Below is a small trained network, with its code and all its weights. Each question gives an input and a class and asks what happens when units are switched off, that is, made to give their printed mean instead of their output.

import numpy as np


def w(rows, s, z=0):
    codes = np.array(rows[::2]) - 128.0
    scale = np.full(codes.shape[1], s)
    scale[-1] = z or s
    return codes * scale


def f(y):
    return y / 2 * (1 + np.tanh(0.7978845608 * (y + 0.044715 * y**3)))


def log_softmax(a):
    a = a - a.max(-1, keepdims=True)
    return a - np.log(np.exp(a).sum(-1, keepdims=True))


def net(x, mask):
    res = np.array(x, float).reshape(1, 6) / 4 @ E
    y = f(res @ A[0][:, :-1].T + A[0][:, -1])
    res = res + np.where(mask, y, B[0][:, -1]) @ B[0][:, :-1]
    return log_softmax(res[-1] @ U[:, :-1].T + U[:, -1])


A, B = {}, {}
E = w([
[125,128,105,64,193,136,88,57,66,47],'x0',
[118,150,220,165,109,104,162,124,42,96],'x1',
[48,89,47,131,127,50,177,158,93,126],'x2',
[123,73,122,150,50,89,85,44,125,158],'x3',
[45,254,110,186,97,146,65,119,158,111],'x4',
[182,134,121,206,145,58,142,114,200,29],'x5',
],0.0088)
A[0] = w([
[126,120,121,187,101,97,160,185,130,192,92],'N0',
[142,158,196,151,109,89,159,120,77,103,77],'N1',
[171,129,153,135,107,166,88,109,127,126,73],'N2',
[188,140,218,136,176,216,74,103,168,129,16],'N3',
[138,128,143,165,139,103,155,93,184,99,97],'N4',
[113,188,130,134,114,150,92,95,144,125,112],'N5',
[133,110,138,176,79,118,138,152,144,165,69],'N6',
[77,90,88,164,150,67,152,139,142,92,79],'N7',
[48,101,91,115,131,110,148,154,95,145,83],'N8',
[95,140,166,169,108,100,173,141,45,104,106],'N9',
[115,118,154,158,105,124,141,165,158,153,86],'N10',
[106,131,152,80,108,160,105,140,97,170,73],'N11',
[121,170,100,149,93,141,106,151,122,118,98],'N12',
[70,185,86,151,138,135,108,123,115,107,110],'N13',
[53,154,120,124,101,122,121,138,167,114,82],'N14',
[80,186,136,152,124,115,105,118,131,127,43],'N15',
[87,129,162,88,103,162,135,143,97,171,90],'N16',
[139,159,185,148,139,123,180,125,77,129,104],'N17',
[107,135,121,75,159,108,86,74,94,111,103],'N18',
[139,111,10,84,163,137,109,129,216,156,142],'N19',
[114,69,111,154,36,80,86,18,118,155,93],'N20',
[97,115,90,101,149,118,122,97,99,90,108],'N21',
[91,157,119,152,127,131,100,120,140,127,54],'N22',
[76,153,123,153,116,156,102,115,151,106,62],'N23',
[117,107,153,134,89,129,128,151,163,136,84],'N24',
[135,141,148,141,106,109,137,168,156,177,4],'N25',
[164,68,123,106,159,98,174,123,112,135,104],'N26',
[154,114,145,154,121,122,136,124,171,37,131],'N27',
[148,144,92,113,173,151,131,196,142,113,101],'N28',
[144,130,94,105,174,113,90,62,105,65,113],'N29',
[138,122,135,145,130,131,175,125,160,170,68],'N30',
[116,127,115,126,107,180,138,87,108,187,95],'N31',
[160,132,132,160,134,98,133,129,161,92,53],'N32',
[99,119,135,93,116,181,112,136,100,155,69],'N33',
[119,114,120,107,182,145,87,82,105,87,38],'N34',
[185,72,151,80,128,126,142,124,132,127,128],'N35',
[144,116,127,161,127,110,142,109,167,81,95],'N36',
[124,121,141,140,96,143,140,163,182,156,73],'N37',
[95,130,99,119,150,153,165,203,113,97,87],'N38',
[175,65,138,106,143,118,152,142,131,128,72],'N39',
[139,177,134,141,207,160,175,199,110,118,12],'N40',
],0.012,0.0037)
B[0] = w([
[80,168,189,95,173,103,186,99,130,128,194],'N0',
[93,95,104,151,118,155,102,62,154,119,194],'N1',
[106,87,173,150,124,98,115,166,164,131,171],'N2',
[75,24,178,132,78,28,121,182,183,130,231],'N3',
[100,181,73,79,127,125,95,132,109,132,182],'N4',
[163,93,134,158,134,110,141,125,81,176,183],'N5',
[108,160,166,84,170,138,164,124,124,114,179],'N6',
[123,94,136,111,78,51,83,180,154,128,186],'N7',
[116,74,125,115,82,51,97,179,184,125,181],'N8',
[94,77,111,198,125,156,115,51,184,101,195],'N9',
[110,160,166,112,166,107,158,92,99,107,165],'N10',
[120,189,68,92,107,104,76,104,125,109,185],'N11',
[127,131,141,168,123,134,133,116,70,176,160],'N12',
[158,109,137,151,108,128,147,138,85,185,191],'N13',
[147,106,136,147,122,116,134,125,106,163,171],'N14',
[178,106,111,135,107,128,152,125,73,156,169],'N15',
[95,160,66,86,110,109,91,119,133,125,191],'N16',
[89,99,99,191,138,169,124,106,156,130,185],'N17',
[87,156,169,98,166,118,170,115,123,109,183],'N18',
[71,74,124,220,141,166,117,40,177,86,236],'N19',
[170,140,153,170,199,231,88,255,121,57,246],'N20',
[112,132,200,99,148,79,202,122,142,109,173],'N21',
[174,105,116,144,125,131,153,129,82,156,157],'N22',
[218,110,111,137,130,144,155,115,63,188,169],'N23',
[75,137,133,126,139,137,147,127,102,111,153],'N24',
[119,158,147,76,182,114,173,104,96,99,158],'N25',
[162,109,109,142,103,146,145,133,45,218,200],'N26',
[99,177,79,103,98,98,92,136,125,123,203],'N27',
[137,134,128,166,152,178,97,144,126,113,169],'N28',
[86,166,162,98,173,113,164,115,118,119,205],'N29',
[110,142,134,131,160,122,137,107,112,139,151],'N30',
[103,148,96,98,124,134,107,137,138,112,177],'N31',
[135,193,47,34,101,127,104,114,117,143,171],'N32',
[116,184,80,92,87,95,99,112,127,111,175],'N33',
[127,170,166,84,176,120,191,99,83,125,175],'N34',
[158,120,116,166,135,130,115,124,75,181,206],'N35',
[106,165,78,91,112,126,99,133,127,134,178],'N36',
[109,159,169,100,164,110,164,84,125,102,169],'N37',
[132,115,148,126,126,145,101,187,140,109,163],'N38',
[168,135,82,146,110,131,160,115,50,194,189],'N39',
[162,157,148,139,174,216,96,195,92,82,180],'N40',
],0.0094,0.012)
U = w([
[99,173,189,84,159,102,210,79,100,114,83],'0',
[163,113,95,153,106,125,156,108,54,221,81],'1',
[106,188,28,72,90,102,74,111,119,120,96],'2',
[135,140,143,144,153,203,101,210,109,79,182],'3',
[102,72,156,125,85,33,122,168,151,134,253],'4',
[91,92,100,184,123,169,118,1,150,102,144],'5',
[145,128,115,143,84,124,141,109,153,118,211],'6',
[178,125,113,108,69,128,176,114,162,119,40],'7',
],0.012,0.0032)

Each question gives the input, the list of numbers given to net, and the class t.
The units are the neurons (one row each of A and B). Each row of codes is followed by its name. A weight is (code - 128) times the scale printed after its matrix; where a second scale follows, it is the last column's (A, B and U).
mask holds one flag per neuron, in row order. A switched-off neuron (its flag False) gives its mean, the last column of its row in B, instead of its output. The means were averaged over made-up inputs and are rounded, as every weight is.
A unit's drop is (log p(t) with every unit on - log p(t) with that unit switched off) / (log p(t) with every unit on - log p(t) with every unit switched off).
The circuit of an input: a set's keep is (log p(t) with only the set's units on - log p(t) with every unit switched off) / (log p(t) with every unit on - log p(t) with every unit switched off). Starting from the 12 units with the biggest drops (on a tie, the unit counted first), units are removed one at a time, each time the one whose removal leaves the highest keep (on an exact tie, the one counted first), for as long as the keep stays at least 0.8.
circuit, biggest first: the units of the circuit, biggest drop first
unit that matters most: the unit with the biggest drop
k most important neurons: the k neurons with the biggest drops, biggest first
drop of u: that unit's drop, to one decimal
input [3,-8,-6,-5,-5,2], class 5: circuit, biggest first	N19
input [7,8,4,-4,-3,3], class 5: 4 most important neurons	N9; N1; N17; N0
input [-7,-6,-2,3,-5,-6], class 0: circuit, biggest first	N0; N37
input [-6,3,-1,-1,-4,-7], class 2: 3 most important neurons	N16; N11; N33
input [2,-6,-1,-6,-6,6], class 1: 4 most important neurons	N20; N26; N39; N35
input [4,6,-5,-2,2,5], class 5: 4 most important neurons	N1; N17; N7; N9
input [8,0,4,4,8,8], class 0: 3 most important neurons	N29; N21; N18
input [0,-8,6,-1,-4,3], class 5: 2 most important neurons	N19; N3
input [4,7,-6,-3,0,3], class 5: 4 most important neurons	N1; N17; N9; N7
input [1,7,-5,3,-4,7], class 2: circuit, biggest first	N27; N32
input [2,6,-6,0,1,-4], class 4: 2 most important neurons	N3; N19
input [-7,8,-6,3,-1,5], class 5: 4 most important neurons	N1; N17; N9; N29
input [2,-6,4,-2,-5,5], class 5: 3 most important neurons	N19; N13; N23
input [-6,2,-2,-5,-6,-7], class 2: 4 most important neurons	N16; N11; N33; N20
input [5,-3,8,5,2,-2], class 4: circuit, biggest first	N8
input [-3,5,3,0,4,-6], class 2: 3 most important neurons	N19; N16; N11
input [-6,2,-7,1,4,8], class 2: 3 most important neurons	N32; N4; N27
input [-4,0,1,6,1,6], class 2: 4 most important neurons	N32; N4; N36; N27
input [-2,-1,-5,-2,-6,4], class 1: drop of N35	0.1
input [-1,3,4,-8,-4,-3], class 3: unit that matters most	N40
input [5,2,-3,7,5,2], class 3: drop of N20	1.4
input [2,5,3,-1,-3,5], class 2: drop of N27	0.3
input [-6,3,-3,3,-8,2], class 1: drop of N26	0.4
